Below are the code and all the weights of a small trained network. Each question names an input and a class and asks about switching units off, where a switched-off unit gives its printed mean instead of its output.

import numpy as np


def w(rows, s, z=0):
    codes = np.array(rows[::2]) - 128.0
    scale = np.full(codes.shape[1], s)
    scale[-1] = z or s
    return codes * scale


def f(y):
    return np.maximum(y, 0)


def log_softmax(a):
    a = a - a.max(-1, keepdims=True)
    return a - np.log(np.exp(a).sum(-1, keepdims=True))


def net(x, mask):
    res = np.array(x, float).reshape(1, 4) / 4 @ E
    y = f(res @ A[0][:, :-1].T + A[0][:, -1])
    res = res + np.where(mask, y, B[0][:, -1]) @ B[0][:, :-1]
    return log_softmax(res[-1] @ U[:, :-1].T + U[:, -1])


A, B = {}, {}
E = w([
[166,236,72,130,239,189,66,133],'x0',
[255,208,111,110,62,96,172,41],'x1',
[80,102,138,46,180,185,193,5],'x2',
[149,185,218,150,107,233,191,199],'x3',
],0.0072)
A[0] = w([
[43,70,159,132,171,145,80,168,79],'n1',
[39,95,101,142,161,130,104,165,102],'n2',
[108,118,98,87,192,187,167,41,57],'n3',
[146,155,94,215,112,84,99,209,34],'n4',
[149,133,137,228,109,74,114,162,47],'n5',
[175,141,92,169,79,108,98,172,67],'n6',
[37,112,111,129,152,183,103,195,91],'n7',
[181,217,95,117,48,115,150,86,62],'n8',
[150,232,68,139,242,188,13,101,130],'n9',
[153,169,210,172,88,240,177,188,79],'n10',
[111,160,79,149,244,200,85,158,73],'n11',
[173,152,124,164,66,127,21,181,104],'n12',
[102,85,24,118,130,22,80,86,62],'n13',
[76,99,116,53,193,194,213,65,106],'n14',
[51,40,156,132,164,157,128,207,123],'n15',
[113,91,119,86,158,169,185,82,45],'n16',
[78,106,133,101,197,185,213,21,98],'n17',
[165,143,126,193,93,77,9,229,93],'n18',
[214,185,52,117,205,154,130,149,44],'n19',
[112,154,103,217,90,69,102,177,65],'n20',
[120,171,193,138,107,203,171,167,41],'n21',
[104,17,187,138,19,64,199,126,82],'n22',
[93,46,114,162,198,147,123,175,43],'n23',
[126,86,41,103,154,42,55,69,78],'n24',
[111,58,118,125,61,103,209,153,40],'n25',
[155,125,89,213,76,113,108,170,129],'n26',
[47,47,215,140,3,66,189,123,107],'n27',
[152,172,179,148,114,164,169,189,253],'n28',
[51,101,173,109,121,115,90,165,84],'n29',
[226,178,94,86,44,113,162,79,44],'n30',
[225,161,120,105,49,110,184,50,111],'n31',
[130,177,213,127,131,213,228,166,90],'n32',
[123,90,16,123,176,47,99,96,67],'n33',
[123,115,178,66,167,134,170,48,49],'n34',
[252,178,126,123,85,74,163,68,138],'n35',
],0.0074,0.0071)
B[0] = w([
[44,153,122,154,70,185,91,183,191],'n1',
[89,129,109,121,43,207,89,168,185],'n2',
[131,163,99,168,147,87,206,216,187],'n3',
[122,158,128,187,173,133,208,175,173],'n4',
[111,184,111,198,216,121,186,145,159],'n5',
[107,152,120,150,165,133,202,176,163],'n6',
[64,148,121,129,65,219,70,125,187],'n7',
[53,145,133,148,80,220,75,151,189],'n8',
[196,176,224,47,117,49,99,78,250],'n9',
[232,59,86,196,135,151,108,43,208],'n10',
[174,227,221,91,101,81,61,74,189],'n11',
[117,137,103,127,172,102,190,195,192],'n12',
[230,65,109,200,135,184,125,51,199],'n13',
[115,132,87,125,169,94,210,213,225],'n14',
[82,136,124,108,74,182,83,147,221],'n15',
[134,176,133,206,152,134,203,184,162],'n16',
[106,131,99,134,190,92,203,229,226],'n17',
[110,129,99,127,187,105,205,191,223],'n18',
[153,191,253,94,125,110,75,85,179],'n19',
[127,131,106,170,187,112,197,192,173],'n20',
[207,54,113,252,148,174,116,73,167],'n21',
[206,231,241,85,152,72,103,72,228],'n22',
[107,162,117,195,74,229,115,137,167],'n23',
[202,42,93,222,128,146,118,56,203],'n24',
[181,220,215,160,155,109,95,52,166],'n25',
[109,142,77,127,137,73,176,180,188],'n26',
[163,192,214,79,147,62,109,76,245],'n27',
[142,38,95,76,136,93,121,113,255],'n28',
[94,149,139,134,85,185,94,141,172],'n29',
[37,173,128,171,41,251,91,161,198],'n30',
[79,151,90,126,76,175,70,183,232],'n31',
[215,40,85,189,145,148,110,46,209],'n32',
[203,61,115,207,122,156,120,74,189],'n33',
[109,165,137,171,178,129,219,211,177],'n34',
[12,112,113,100,44,193,74,182,242],'n35',
],0.0069,0.0083)
U = w([
[39,151,111,130,68,203,69,158,111],'0',
[159,201,205,91,132,73,97,104,99],'1',
[101,139,82,140,175,105,233,192,112],'2',
[187,14,85,180,130,152,109,81,101],'3',
[98,39,74,5,114,73,87,138,253],'4',
[25,102,40,56,177,74,96,60,8],'5',
],0.015,0.025)

Each question gives the input, the list of numbers given to net, and the class t.
The units are the neurons (one row each of A and B). Each row of codes is followed by its name. A weight is (code - 128) times the scale printed after its matrix; where a second scale follows, it is the last column's (A, B and U).
mask holds one flag per neuron, in row order. A switched-off neuron (its flag False) gives its mean, the last column of its row in B, instead of its output. The means were averaged over made-up inputs and are rounded, as every weight is.
A unit's drop is (log p(t) with every unit on - log p(t) with that unit switched off) / (log p(t) with every unit on - log p(t) with every unit switched off).
The circuit of an input: a set's keep is (log p(t) with only the set's units on - log p(t) with every unit switched off) / (log p(t) with every unit on - log p(t) with every unit switched off). Starting from the 12 units with the biggest drops (on a tie, the unit counted first), units are removed one at a time, each time the one whose removal leaves the highest keep (on an exact tie, the one counted first), for as long as the keep stays at least 0.8.
units of the circuit, in order: the units of the circuit, biggest drop first
top k neurons: the k neurons with the biggest drops, biggest first
drop when u is switched off: that unit's drop, to one decimal
input [6,-4,-5,3], class 1: units of the circuit, in order : (n9)
input [7,7,-1,-7], class 0: top 3 neurons : (n35, n30, n8)
input [3,-1,-4,3], class 2: units of the circuit, in order : (n18, n35)
input [-1,-3,6,6], class 2: top 2 neurons : (n14, n17)
input [7,0,-4,-7], class 1: top 2 neurons : (n9, n11)
input [6,-1,-6,2], class 1: top 2 neurons : (n9, n11)
input [6,-5,4,-3], class 1: top 3 neurons : (n9, n11, n35)
input [0,8,-3,-7], class 0: top 2 neurons : (n35, n30)
input [-6,4,6,-1], class 1: top 3 neurons : (n22, n27, n25)
input [-7,-3,8,-5], class 2: top 4 neurons : (n17, n14, n9, n34)
input [0,-7,-1,-7], class 0: top 2 neurons : (n1, n2)
input [7,1,2,7], class 1: top 4 neurons : (n9, n11, n19, n24)
input [5,7,-2,7], class 0: top 3 neurons : (n35, n30, n8)
input [-7,3,6,0], class 1: units of the circuit, in order : (n22)
input [1,-6,-5,8], class 3: drop when n10 is switched off : 0.4
input [-6,2,-5,-2], class 1: drop when n27 is switched off : 0.2
input [7,8,8,-8], class 0: drop when n35 is switched off : 1.1
